[-15.3   2.2  -7.2   3.0  -1.3 -10.6 -27.4   6.8   0.0  -9.2   4.4  12.3
 -18.4  41.4  -0.4  -6.7  26.5  15.7  -1.1  -0.4   6.5   9.3  11.9  24.1
 -14.6 -19.0  30.8 -20.3 -48.0 -11.5 -16.4] : Y:[56]
[ -9.7  -5.3  -7.1  -1.3  -5.6 -10.7 -14.7  -6.6   1.8 -12.5  -5.8  18.6
 -10.3  21.1   0.9   0.4   2.0   0.7   5.7   4.2  -7.0  18.9   4.4  31.8
 -16.4  -8.1  26.1 -20.9 -40.9 -10.9  -4.9] : Y:[56]
[  4.4  12.8  -4.6   1.6   8.6   2.9 -17.6   4.9  -2.4  18.6  -9.2  -2.6
   8.7 -14.6  10.1  11.3  11.1   9.6  -0.3  -0.7  -4.6  -7.5  57.9   3.3
   5.5   4.3   3.5  -2.6  10.3   1.9 -25.3] : P:[79]
[ -4.8   5.6   0.5   1.1   3.5  -2.0 -26.4  12.3   6.8   6.9  -5.3   8.0
  -7.4  25.9   3.2  -0.1  12.6  13.2  -1.3  -1.8  -0.9  18.1   2.0  15.5
  -3.7 -11.7  18.2 -13.3 -35.1  -7.2 -13.3] : Y:[56]
[ -1.8   3.0  -2.1  -4.9   7.7   7.2 -19.1  14.8  15.6  36.9  -5.2   4.6
   6.7  -7.3  14.2   9.5   8.8  14.6  -3.2 -13.4   0.5  -7.4  41.4   3.9
   5.8   8.1   1.6  -0.7  -8.4  -9.7  -8.7] : A:[80]
[  1.7   8.6  17.8  -5.8   6.4  -3.8 -25.8   2.4   6.0  -0.4  -1.1  15.3
  -3.0  29.8   2.7   1.8  15.1  19.3  -8.0  10.8 -19.3  14.9  18.2  18.7
 -17.4 -24.0   8.6  -6.0 -14.5   2.8 -20.2] : Y:[64]
[-11.9  -2.1 -13.1  -4.4   0.6  -8.9 -17.1  -0.6   5.1  11.8  -0.6   9.2
 -15.4  49.8  10.1  -0.4  -6.6  20.1  -1.3 -13.4 -21.8  17.2   6.6  28.8
  -6.8 -13.4   4.8 -10.7 -35.5 -23.3  -8.0] : Y:[75]
[ -3.7   5.9   2.8  -9.4   4.4  -2.4 -22.6  -0.3   0.9   5.5  -2.1  12.3
  -7.8  30.4   4.3  10.6 -11.6  17.4  -6.8   8.8 -22.9  16.4 -10.0  17.6
  -9.7 -22.9   4.8   0.0 -19.2  -3.7  -4.9] : Y:[64]
[-12.7  12.3 -14.4   0.1   2.5   4.8 -20.3   6.1   2.2  19.3  -8.0  -0.1
  -5.1  11.6  12.2   3.6  11.1  12.2  -3.1  -3.9   1.4  -2.9  34.4   9.4
   3.5  -2.9  11.0  -5.9 -15.2  -9.3 -13.4] : P:[65]
[ -3.1  14.2  -7.3  -2.2  11.9   1.0 -14.9   3.1   5.2   5.2  -4.2   0.2
   5.0 -12.0  11.7   6.8   4.4  10.1   1.5  -8.6  -5.1 -12.2  71.8   5.5
   1.6  14.0   0.8  -2.2   5.4  -6.9  -6.9] : P:[52]
[ -0.6  -4.9   5.5   0.9  -5.5  -1.3  -0.9  -1.1   0.0  -1.9  -1.2  10.5
  -0.7  26.3   5.6  -3.7  25.8  -0.1 -12.4   3.5  -0.5  17.3 -10.3  20.7
 -18.6 -10.1   9.6 -14.8 -33.7 -13.5 -11.6] : Y:[56]
[ -9.9   0.3  -9.2 -13.4  13.3  -6.8 -19.8   3.4   6.7  -1.8  -5.5   8.4
  -4.9   8.7  11.6   0.9   6.8  15.5  -2.3   4.6  -1.3   7.4  36.8   4.7
   2.6   2.1  14.1  -9.3  -2.9 -21.1 -15.9] : P:[65]
[-14.9  -1.4   1.2   1.2   0.1   5.1   1.5  -6.7  -9.6 -31.9  13.8  -1.3
 -12.8   4.0   0.1   0.8   3.4   4.8   1.6   8.1  -3.3 -10.7  -8.5  -4.1
  17.4   7.5  -3.4  17.5  20.7 -15.2   3.3] : V:[62]
[ -6.7  12.7  -7.5  -0.7  11.7   5.4 -15.9  11.9   3.7  13.7  -6.3  -5.3
   0.4  -8.0   5.2   2.3  25.9   9.1  -3.7  -6.0  20.5  -1.8  36.8  -7.8
   4.6  -2.1  14.4  -8.9  10.3   3.0 -26.5] : P:[52]
[-11.3   6.9  -3.8 -13.3  17.0   1.1 -15.8   7.3  16.4  22.4  -1.8  30.0
   4.5   5.7   5.0   5.7  16.4  24.5  -9.0 -10.8  -1.0 -11.5  42.6   1.3
  -7.2   3.9  12.0  -0.3 -16.0  -4.8 -13.6] : A:[54]
[ -6.5   2.9   9.5   4.1  -2.2   7.6  11.0  -2.5   2.9  -6.2   2.1 -10.2
   1.2   4.0 -11.8   6.0  -6.6  -7.2  -2.8  -4.5   3.7 -14.8 -12.1  -2.4
  18.8   4.2  -5.1  11.6  11.6 -17.5  10.8] : V:[66]
[ -5.9  12.6  -8.3  -1.2  22.8   2.9 -10.2   5.4  -1.4  13.0  -6.3  -1.1
   3.4   2.4   8.9   8.5  26.5   0.2  -4.9  -9.5   6.5  -8.7  47.6   4.8
  -3.7   4.3   9.9  -7.4   3.4  -4.5 -26.7] : P:[52]
[ -8.1  -1.8  -2.1   2.5  12.7 -10.2 -19.3  -1.6   5.3  -7.9  -3.2  20.6
 -10.8  24.2   4.5  -2.0   6.1  15.9   3.4   3.2  -8.4  17.6  10.4  19.6
  -8.1  -9.3  11.0  -8.0 -22.0 -15.4 -10.4] : Y:[56]
[  4.5  15.2  -2.4   1.7   5.1   2.8 -12.8   2.9   5.7  -3.1  -3.1  -1.8
   2.4 -15.4   3.8   3.4  20.7   5.5   9.9  -8.6  12.0 -13.2  55.0   2.5
  19.1  18.5  18.2  -6.3  13.1 -20.3 -13.4] : P:[52]
[ -7.7  12.3 -12.0  -3.2  10.7   2.2 -26.1   0.4  -0.2  11.4  -5.7   1.6
   1.1   3.9  12.9   2.9   9.1  13.7   5.0  -1.7  -2.2  -2.9  44.4   9.3
   5.0  -0.2   1.4  -3.0   1.8  -4.9 -20.0] : P:[52]
[ 11.9   1.6  -2.2  -7.1  12.7   0.3 -10.1  -6.8   8.2  -2.6  -2.6  12.7
   1.3 -15.1 -16.0   9.1   3.4  23.7  -1.8   3.3 -11.8 -16.6  40.8   5.8
  -0.4   9.4   4.7   5.5  -0.1  -0.2   4.8] : A:[77]
[  5.6   2.0  -1.8  -1.5   0.4  -3.2  -4.7   9.5   1.7   7.0   2.4   7.0
  -1.8  12.4   4.6  -3.2   3.0  -4.3  -0.8   1.1   0.4  14.8 -17.1   2.7
 -15.8 -15.3   3.8  -6.2 -19.7  17.9 -13.7] : Y:[56]
[ -6.6   1.7 -10.8  -6.5  12.0   9.7  -3.8  -6.1   6.0  14.7  -0.4  -3.0
   0.4   4.8  -0.9   5.8  -1.1  21.1  -1.6  -9.4  -3.0 -20.2  37.2  10.1
   3.1  12.4  -2.0   4.9  10.4  -4.6  12.3] : A:[54]
[ -8.8   0.7   5.3  -2.8   4.5  -5.1   6.6   6.3   0.9  -6.9   7.3  -3.0
 -11.9   1.7  -5.6   1.7 -14.3  15.3  -8.5   2.8  -8.9 -18.1 -20.1 -10.1
  14.3   1.3 -16.2   6.5   7.4 -17.7  13.5] : V:[66]
[ -5.5   3.8   6.2   2.2  -7.5   9.8   1.0   2.2 -15.1   0.8   7.2  -1.0
 -10.9  20.7   0.8  -1.8  -2.0   4.9  -8.2   4.7  -9.5  -8.2 -15.3   2.7
   7.1  -6.8  -6.2  11.7  11.5 -11.8   3.8] : V:[62]
[ -2.5   7.5  -4.5  -7.6  -2.2  -4.1 -23.0  -4.0  -0.9   6.7   2.0  15.8
  -1.0  34.9  -1.2   2.9   6.0  16.5 -10.9   7.5 -21.2  10.3  13.6  30.4
 -16.8 -16.6   6.1  -7.2 -32.4  11.1   1.5] : Y:[64]
[-12.6  -8.6   9.4  -2.4   1.5  11.6  22.4 -10.5  -5.2 -29.5   8.3   6.2
 -12.1  12.5 -23.3  -1.9  10.8  15.4  -7.4  13.2 -13.1 -28.1  -1.0   3.0
  14.1   0.4   4.4  11.4  17.7 -25.3  12.3] : V:[72]
[ -1.3   4.9 -14.4  -8.6  11.5   1.1 -11.0   8.0   9.4  52.8  -5.9  11.2
  11.1  11.2  17.7  10.9   8.6  12.0  -5.5  -0.9 -11.7 -11.2  54.9  21.1
 -13.2   1.9 -15.0  -1.4 -24.4  -1.8 -11.2] : A:[54]
[ -9.1  -1.1   0.9  -3.0   1.7  15.0   9.1  -3.9 -13.3 -12.9   5.5   3.5
  -7.0  18.6   0.1 -12.0 -13.0  14.7  -6.8  14.2 -20.8 -14.0  -3.9  -9.7
  17.9  -7.2 -12.6  18.0  24.8 -21.3   0.0] : V:[62]
[ -2.3  -8.8   4.4  -2.0   1.1   7.4  25.9 -12.0  -5.3 -18.0  14.4  15.8
  -1.2   6.0 -16.3  -4.0   6.0   9.0 -10.8  18.8 -10.9 -22.6  12.7  -5.8
  16.1   7.6  -4.1   9.6  24.1 -24.9   5.7] : V:[72]
[ -9.4   6.5 -14.2  -4.5  10.4  -2.8 -36.4  11.1  11.3  25.8  -5.8   7.2
  -4.7  10.3  15.5   5.8  15.1  24.9  -7.4  -2.9   2.2  10.7  35.0  10.0
  -8.4 -10.1  11.2  -6.1 -22.1  -9.1 -25.5] : P:[65]
[ -3.1   8.3  -1.7  -5.7   5.4   0.6 -12.8   0.7   2.9  14.4  -5.3   0.7
   3.6   0.0   7.2   7.6  23.7  14.1  -5.2   2.9  -6.4 -10.5  53.0   8.2
   0.8  10.6   4.7  -4.0   2.9  -7.0 -19.0] : A:[80]
[ -9.4   0.4   2.6  -1.4   0.6   4.6 -10.4   1.4   6.7   7.9   4.2   6.4
  -5.7  38.7   3.6  -0.2  26.6  14.1  -8.0   2.9   2.5  -0.3   6.5  24.6
 -15.6 -12.7  18.4  -7.7 -43.8 -10.2  -4.7] : Y:[56]
[-22.9   1.0   3.1  -3.4   5.2  19.7  13.7   1.4  -2.6  -7.5  11.4  12.5
 -11.8  31.1 -12.2   5.2  23.0  16.6 -18.2  15.8  -4.0 -35.3  28.1  -2.5
  10.3  -4.7  11.7   5.7   2.9 -29.1  -4.4] : V:[72]
[ -5.1   6.7   0.9  -1.8  -6.3  13.1 -12.0   3.6  -6.4   7.4   4.9   6.5
  -6.1  31.0   0.9   1.0   8.2  10.0 -15.0  10.4  -7.4  -2.0  -0.8  20.3
  -3.5 -17.8  -0.8   1.6 -12.1   1.7  -8.4] : Y:[64]
[  1.4   7.6 -11.8   1.8   9.7   0.2  -0.4  14.4  18.3  37.6   1.6   7.9
   1.3  15.5  13.7  17.5  10.9  11.7  -5.1  -3.7  -1.7  -5.2  30.3   5.5
  -6.3  -2.8   9.1   3.6 -19.1  -6.5  -6.6] : A:[54]
[  6.5  -0.6   0.3  -2.1  -3.3  -5.5 -21.4   0.9  -5.1  -8.0  -6.2   4.3
  -8.0  29.5   1.4   1.0   1.5   0.8   1.8   2.4 -16.7  16.4  -3.3  42.5
 -25.1 -10.1   9.3  -9.2 -36.8   2.5  -5.0] : Y:[75]
[ -7.0  -2.0   2.3  -3.9   4.3  19.5  16.5 -15.7 -16.1 -21.0  18.1   7.9
  -5.5  15.5 -21.0   4.8  11.5  10.1 -16.8  20.3 -13.2 -31.1  -9.9  -5.5
   9.9  -1.1  -0.3  13.9  17.2 -30.5  10.6] : V:[72]
[  1.3   5.1  -8.3  -9.3   8.2  -7.5 -21.2  -8.6   0.1  11.3 -17.5   2.9
   4.8  -0.3  16.0   7.2  -9.1  16.3   6.0  -8.2  -7.6   5.7  32.2  -2.8
   3.2   7.8   7.7  -0.7  -4.0  -6.6 -14.4] : P:[79]
[-0.5  1.3  0.8 -6.9 13.5  0.1  1.4 -1.8 10.8 -1.3 -0.6 10.7 -0.1 -8.0
 -7.1  4.9  6.0 17.6 -6.3 11.1 -6.9 -9.9 44.1  8.0 -0.1 12.6  0.4 -1.8
  1.1 -7.0 -0.7] : A:[77]
[ -2.3  -0.2   6.3   7.6 -12.5   6.4   9.1  -5.4 -15.3 -16.4   3.6   4.4
 -14.8  22.5  -5.0  -2.9  -4.2  -3.3  -4.9  11.8 -14.3 -11.8 -19.0   0.4
  21.3   0.0 -10.8  15.3  19.6 -19.3   9.6] : V:[62]
[ -6.6   0.4  11.2  -6.2  -6.5  12.1  13.0  -6.3 -16.5 -18.0  14.0  -9.7
  -9.8  10.2 -12.5  -2.0   0.3   0.5  -2.0  10.7 -14.0 -13.9 -16.6  -2.0
  14.8  -4.5  -8.1  12.0  19.9 -14.7  13.8] : V:[62]
[ -1.5   3.2  -1.7  -2.0   9.6   1.3  -8.9   7.7  12.9  27.8   2.5  11.3
   2.9   8.2  13.7   5.1   8.5  11.0  -1.0   1.1   1.0  -5.2  26.9  12.9
  -4.1   7.5  14.6  -1.4 -14.1 -14.6  -5.5] : A:[54]
[ -9.2  15.7  -7.6  -0.8   6.9   7.1 -26.5  16.1   4.0  31.6  -4.6  -4.8
  -1.7  18.2  11.9   7.3   9.5   9.6  -6.9 -10.2   5.0  -4.0  39.1   7.9
 -25.2  -0.7   4.0   0.9 -13.7  -8.3 -18.7] : P:[65]
[  1.6   1.5 -14.0  -9.9  -3.2  -9.1 -17.6 -10.0  -0.8  -6.6  -0.2  14.1
  -2.7  25.9  -7.8   3.9 -14.2  25.0  -1.3  20.2 -36.4  10.8   3.5  14.1
 -21.2 -22.2   4.0   1.2 -11.2   3.3  -4.7] : Y:[64]

[ 28.9   7.4  -7.5  -1.4  -7.4   4.2 -12.7  29.1  -9.7   0.2   4.9 -16.7
 -27.7 -13.5  -6.1   0.3 -50.6  -0.2 -13.4  -4.8  -6.0   8.1  21.4  -0.4
   1.5 -18.1  -7.3  -1.9  27.4  13.4   7.4] : Z:[245]
[ -5.9   2.1   0.5  -2.0  16.5 -14.4  -6.2 -14.0   0.2  -8.7  14.1   7.4
  20.8  -2.9  -0.3   3.6  -5.5 -19.1  28.8   0.2   0.8  68.1  -6.4  -3.4
  -5.5   4.8  -2.2   6.1 -11.1  -7.0 -31.4] : X:[228]
[ -1.9   1.6 -21.2   9.4 -11.2   6.0   5.3  27.4  -5.3   1.1   2.5 -25.5
 -18.1  -4.0   1.7  -2.0 -64.6 -11.8 -15.5   8.1   3.2  15.8  -3.0   9.6
   5.2 -17.2  -5.5  12.9   9.4  -2.5   7.7] : Z:[245]
[ 22.7   1.5 -10.5  -0.1   4.1   9.1 -10.3  32.6 -12.7  -3.2   4.2  16.0
  -4.7 -10.9  -3.5  -3.9 -17.0 -10.4  -1.5 -10.4   6.5  21.3  -5.3 -12.5
  -4.8  -9.1 -10.9  12.9  19.7  -2.0  -0.3] : Z:[240]
[ 15.2  -4.5   5.7   0.8  12.3   2.8   1.2 -13.7  -3.3   1.1   8.1  22.7
  21.6  -9.9  -4.9   0.7  28.7  -4.9  42.2  -0.5   1.7  54.6 -17.7  -2.2
  -6.1   2.1  -3.2  10.1  -0.5  -8.5 -10.8] : X:[246]
[  8.7   3.4  -5.0  -4.3   9.0  -5.7  17.3  16.0   4.2  18.5  -3.2   6.3
  -6.1  -9.0   0.6   0.0  -9.7 -10.9 -23.3   6.1   5.1 -36.6   0.5  28.9
  -1.2   7.9   0.1  21.4  10.8  -1.9 -20.0] : G:[253]
[ 13.8   0.9  -8.1  -2.7  10.2  -7.9 -13.6  36.1  -3.6  -5.6   1.7  -1.1
 -19.0 -13.1  -5.1   2.7 -39.1   5.3 -41.0  -9.0  -0.4  13.2  -2.1 -13.0
  -2.5  -8.9 -18.6  -1.0   0.3  15.0 -14.1] : Z:[250]
[  4.5   9.3 -13.9   0.1   3.1  -1.7  -6.8  28.7  -3.0  -2.0  -5.8  -5.4
 -22.8  -9.7 -11.3 -13.1 -27.1 -11.2 -35.3   5.5  -0.9  -2.2  21.3   0.8
  -1.0 -10.6  -3.0   9.7  34.7   2.1 -10.8] : Z:[245]
[  5.8  -0.7  -6.4  -1.8  15.7  -7.2   3.1 -27.5  -3.6   4.5  14.6  14.0
  21.6  -3.7  -3.6   1.4 -14.4   2.7  58.3  -6.8   0.1  65.3 -13.4  -2.1
   1.4  15.9  -6.0  -3.4  -9.7  -7.6 -36.6] : X:[252]
